Below are the code and all the weights of a small trained network. Each question names an input and a target symbol and asks about switching units off, where a switched-off unit gives its printed mean instead of its output.

import numpy as np


def w(rows, s, z=0):
    codes = np.array(rows[::2]) - 128.0
    scale = np.full(codes.shape[1], s)
    scale[-1] = z or s
    return codes * scale


def norm(h):
    return h / np.sqrt((h * h).mean(-1, keepdims=True) + 1e-5)


def f(y):
    return y / 2 * (1 + np.tanh(0.7978845608 * (y + 0.044715 * y**3)))


def softmax(a):
    e = np.exp(a - a.max(-1, keepdims=True))
    return e / e.sum(-1, keepdims=True)


def log_softmax(a):
    a = a - a.max(-1, keepdims=True)
    return a - np.log(np.exp(a).sum(-1, keepdims=True))


def net(x, mask):
    ids = ['ΔΣΦΨΩαβγεζηλξτ'.index(c) for c in x.split()]
    T = len(ids)
    res = E[ids] + P[:T]
    u = 0
    for l in range(2):
        r = norm(res)
        for j in range(3):
            rows = slice(3 * j, 3 * j + 3)
            q, k, v = (r @ M[l][rows].T for M in (Q, K, V))
            z = softmax(np.where(np.tri(T) > 0, q @ k.T / 3**0.5, -1e9)) @ v
            o = O[l][rows]
            res = res + np.where(mask[u + j], z, o[:, -1]) @ o[:, :-1]
        u += 3
        y = f(norm(res) @ A[l][:, :-1].T + A[l][:, -1])
        res = res + np.where(mask[u : u + 4], y, B[l][:, -1]) @ B[l][:, :-1]
        u += 4
    return log_softmax(norm(res)[-1] @ U[:, :-1].T + U[:, -1])


Q, K, V, O, A, B = {}, {}, {}, {}, {}, {}
E = w([
[149,85,53,101,87,191],'Δ',
[221,102,129,167,146,63],'Σ',
[145,132,203,117,152,112],'Φ',
[142,95,189,170,134,124],'Ψ',
[137,100,196,157,140,124],'Ω',
[68,180,75,97,56,96],'α',
[159,251,143,207,186,147],'β',
[173,127,174,86,181,80],'γ',
[113,144,199,166,41,114],'ε',
[98,176,63,168,91,197],'ζ',
[173,126,173,89,179,77],'η',
[127,136,151,171,161,210],'λ',
[76,106,193,112,134,171],'ξ',
[64,102,175,133,97,122],'τ',
],0.019)
P = w([
[245,168,193,92,9,158],'0',
[213,145,186,102,31,170],'1',
[182,135,183,111,59,160],'2',
[160,124,174,119,79,155],'3',
[137,118,165,123,96,148],'4',
[121,111,155,127,112,144],'5',
[105,105,145,132,123,133],'6',
[94,99,135,136,139,127],'7',
[81,91,125,139,150,116],'8',
[76,79,114,148,173,108],'9',
[74,88,109,163,181,101],'10',
],0.013)
Q[0] = w([
[85,190,66,65,89,160],'0.h1',
[179,184,117,98,106,74],'0.h1',
[171,126,251,210,123,72],'0.h1',
[79,147,74,154,145,118],'0.h2',
[96,64,133,137,139,130],'0.h2',
[152,114,107,158,133,135],'0.h2',
[72,47,204,44,95,108],'0.h3',
[181,162,187,138,134,83],'0.h3',
[148,119,139,102,204,122],'0.h3',
],0.014)
K[0] = w([
[177,144,197,100,96,140],'0.h1',
[87,97,173,178,88,158],'0.h1',
[45,71,81,141,250,101],'0.h1',
[120,103,74,154,120,124],'0.h2',
[70,87,150,160,176,102],'0.h2',
[157,126,112,150,174,54],'0.h2',
[107,51,58,81,161,68],'0.h3',
[53,75,158,187,118,101],'0.h3',
[121,111,116,163,127,142],'0.h3',
],0.013)
V[0] = w([
[174,198,108,226,162,134],'0.h1',
[125,120,204,244,151,138],'0.h1',
[141,129,99,113,117,218],'0.h1',
[120,163,213,77,98,129],'0.h2',
[128,82,133,198,2,146],'0.h2',
[82,190,198,182,146,80],'0.h2',
[156,94,137,230,129,125],'0.h3',
[81,111,152,130,154,160],'0.h3',
[150,111,107,144,139,117],'0.h3',
],0.0082)
O[0] = w([
[101,221,122,64,212,182,98],'0.h1',
[158,194,181,50,63,85,185],'0.h1',
[184,129,1,131,137,169,136],'0.h1',
[174,93,132,179,144,148,254],'0.h2',
[202,194,94,121,129,164,250],'0.h2',
[169,85,118,60,102,152,149],'0.h2',
[92,148,164,51,129,112,137],'0.h3',
[118,63,210,171,62,109,108],'0.h3',
[72,168,73,99,47,163,108],'0.h3',
],0.0073,0.0064)
A[0] = w([
[142,46,213,102,169,144,206],'0.n1',
[129,204,208,218,180,134,72],'0.n2',
[121,157,48,78,80,175,20],'0.n3',
[66,114,189,152,3,228,5],'0.n4',
],0.0058,0.0031)
B[0] = w([
[230,168,58,134,171,132,254],'0.n1',
[61,2,196,56,191,144,149],'0.n2',
[121,80,55,91,49,175,142],'0.n3',
[148,109,183,191,205,239,174],'0.n4',
],0.0072,0.0047)
Q[1] = w([
[47,162,35,45,60,140],'1.h1',
[149,214,158,168,129,60],'1.h1',
[192,93,94,106,127,130],'1.h1',
[158,108,115,172,189,148],'1.h2',
[157,180,140,2,112,82],'1.h2',
[124,89,169,131,171,113],'1.h2',
[210,145,186,120,126,109],'1.h3',
[117,66,131,149,23,78],'1.h3',
[93,149,232,146,173,136],'1.h3',
],0.012)
K[1] = w([
[208,193,155,121,87,201],'1.h1',
[62,163,221,207,166,116],'1.h1',
[84,139,96,206,76,164],'1.h1',
[21,79,39,24,155,84],'1.h2',
[100,172,254,195,85,226],'1.h2',
[95,65,165,121,102,56],'1.h2',
[82,57,99,76,225,144],'1.h3',
[147,8,206,83,60,213],'1.h3',
[141,154,215,184,210,11],'1.h3',
],0.0093)
V[1] = w([
[98,46,88,24,116,152],'1.h1',
[1,157,177,151,138,194],'1.h1',
[103,108,126,161,30,132],'1.h1',
[92,22,170,77,88,219],'1.h2',
[208,68,78,110,148,150],'1.h2',
[102,114,128,64,50,123],'1.h2',
[57,184,178,234,228,151],'1.h3',
[130,23,102,31,158,169],'1.h3',
[71,46,218,66,113,195],'1.h3',
],0.009)
O[1] = w([
[169,95,57,187,1,84,72],'1.h1',
[243,168,149,92,163,111,2],'1.h1',
[95,170,118,227,169,21,135],'1.h1',
[155,217,100,146,51,107,142],'1.h2',
[134,118,90,51,78,186,225],'1.h2',
[133,146,75,227,108,118,124],'1.h2',
[185,167,179,92,176,230,43],'1.h3',
[159,142,64,132,59,127,117],'1.h3',
[172,107,104,120,105,165,91],'1.h3',
],0.0096,0.0078)
A[1] = w([
[123,137,125,135,157,179,21],'1.n1',
[100,155,7,128,84,159,135],'1.n2',
[96,131,156,132,107,164,119],'1.n3',
[123,164,134,99,154,156,254],'1.n4',
],0.016,0.0062)
B[1] = w([
[175,145,228,96,56,94,132],'1.n1',
[44,132,82,153,7,116,248],'1.n2',
[137,113,71,78,162,47,168],'1.n3',
[100,143,56,176,126,94,191],'1.n4',
],0.013,0.011)
U = w([
[117,110,47,155,60,147,161],'Δ',
[8,182,113,80,174,105,99],'Σ',
[135,111,141,74,118,105,144],'Φ',
[136,179,172,53,101,53,56],'Ψ',
[143,149,174,69,100,84,52],'Ω',
[127,82,144,245,183,142,131],'α',
[114,212,166,96,182,207,254],'β',
[105,59,132,83,153,177,78],'γ',
[152,187,181,171,152,76,172],'ε',
[185,154,57,165,187,110,155],'ζ',
[95,58,144,83,153,175,95],'η',
[203,220,54,72,128,152,75],'λ',
[250,93,136,117,85,178,145],'ξ',
[171,109,191,159,101,97,90],'τ',
],0.012,0.0042)

Each question gives the input, a string of symbols that net reads in full, and the target symbol t.
The units are the heads (3 rows each of Q, K, V and O) and the neurons (one row each of A and B). Each row of codes is followed by its name. A weight is (code - 128) times the scale printed after its matrix; where a second scale follows, it is the last column's (O, A, B and U).
mask holds one flag per unit, layer by layer, with each layer's heads first. A switched-off unit (its flag False) gives its mean, the last column of its rows in O or B, instead of its output. The means were averaged over made-up inputs and are rounded, as every weight is.
A unit's drop is (log p(t) with every unit on - log p(t) with that unit switched off) / (log p(t) with every unit on - log p(t) with every unit switched off).
The circuit of an input: a set's keep is (log p(t) with only the set's units on - log p(t) with every unit switched off) / (log p(t) with every unit on - log p(t) with every unit switched off). Starting from the 12 units with the biggest drops (on a tie, the unit counted first), units are removed one at a time, each time the one whose removal leaves the highest keep (on an exact tie, the one counted first), for as long as the keep stays at least 0.8.
circuit, biggest first: the units of the circuit, biggest drop first
most important unit: the unit with the biggest drop
k most important neurons: the k neurons with the biggest drops, biggest first
top k neurons in layer l: the k neurons of layer l with the biggest drops, biggest first
heads that matter: for each layer, one digit per head in row order, 1 if its drop is at least 0.15 and else 0, layers parted by /
input γ η Δ ζ ζ Δ β Ψ ε ζ ξ, target β: heads that matter	000 / 001
input ξ α γ Ω β Ψ λ, target β: circuit, biggest first	[1.h3]
input α Ψ η ξ Σ λ, target Σ: circuit, biggest first	[0.h1, 1.n3]
input ξ ε γ η λ β Ψ Δ ζ α Σ, target α: heads that matter	100 / 010
input Σ Ψ ε ε ξ ζ β ξ τ, target β: circuit, biggest first	[1.h3, 0.h1, 1.n2]
input Ψ α Φ ξ Σ, target ξ: 3 most important neurons	[1.n2, 0.n4, 1.n4]
input ξ λ λ α ξ Ψ Ψ, target Ψ: circuit, biggest first	[0.h1, 1.n2]
input ε ε Σ, target ε: heads that matter	000 / 000
input Φ ξ ξ Ψ, target ξ: circuit, biggest first	[1.n2, 1.h3]
input Φ ξ Σ Φ Δ Σ η Φ, target η: circuit, biggest first	[1.n2, 1.h1]
input α ε ε ε γ, target ε: heads that matter	000 / 100
input ε α Σ, target α: heads that matter	000 / 110
input ε Φ λ Δ ξ ε, target ξ: 3 most important neurons	[1.n2, 0.n4, 1.n4]
input ξ Ω Ψ Σ ξ, target Σ: 2 most important neurons	[1.n4, 1.n2]
input Φ τ ε, target τ: most important unit	1.n2
input β Δ α ξ ξ ξ τ Ω ξ, target α: 2 most important neurons	[1.n2, 0.n4]
input α Ψ Σ, target Ψ: 3 most important neurons	[0.n4, 1.n2, 0.n1]
input ξ Ω η λ ε τ Ω β λ γ, target λ: 2 most important neurons	[1.n4, 0.n2]
input η Δ λ ε Σ γ ξ Ω, target ξ: circuit, biggest first	[0.h1, 1.h3, 1.n2]
input Δ Δ Ψ Δ Ψ β λ, target β: heads that matter	010 / 001
input Ψ ε ξ ξ Δ Δ Δ γ ξ Φ, target ξ: most important unit	1.h3
input ξ γ λ ξ, target γ: circuit, biggest first	[1.n2, 0.n4, 1.n3]
input Σ τ ξ, target Σ: 4 most important neurons	[1.n4, 0.n4, 1.n2, 0.n3]
input Ψ ξ τ γ ξ Δ Σ α α Σ ε, target Σ: 2 most important neurons	[1.n4, 1.n3]
input Ω ξ Σ α Φ, target α: heads that matter	000 / 010
input Δ β ξ η Δ Ψ Σ Ψ, target Σ: heads that matter	100 / 000
input ξ Ψ ξ, target ξ: heads that matter	000 / 000
input ε ζ β ξ ε, target ξ: most important unit	1.h3
input ξ Δ Δ ξ Ψ Σ, target Ψ: 3 most important neurons	[1.n2, 0.n2, 0.n3]
input Ω Ψ λ Σ, target λ: top 2 neurons in layer 1	[1.n2, 1.n3]
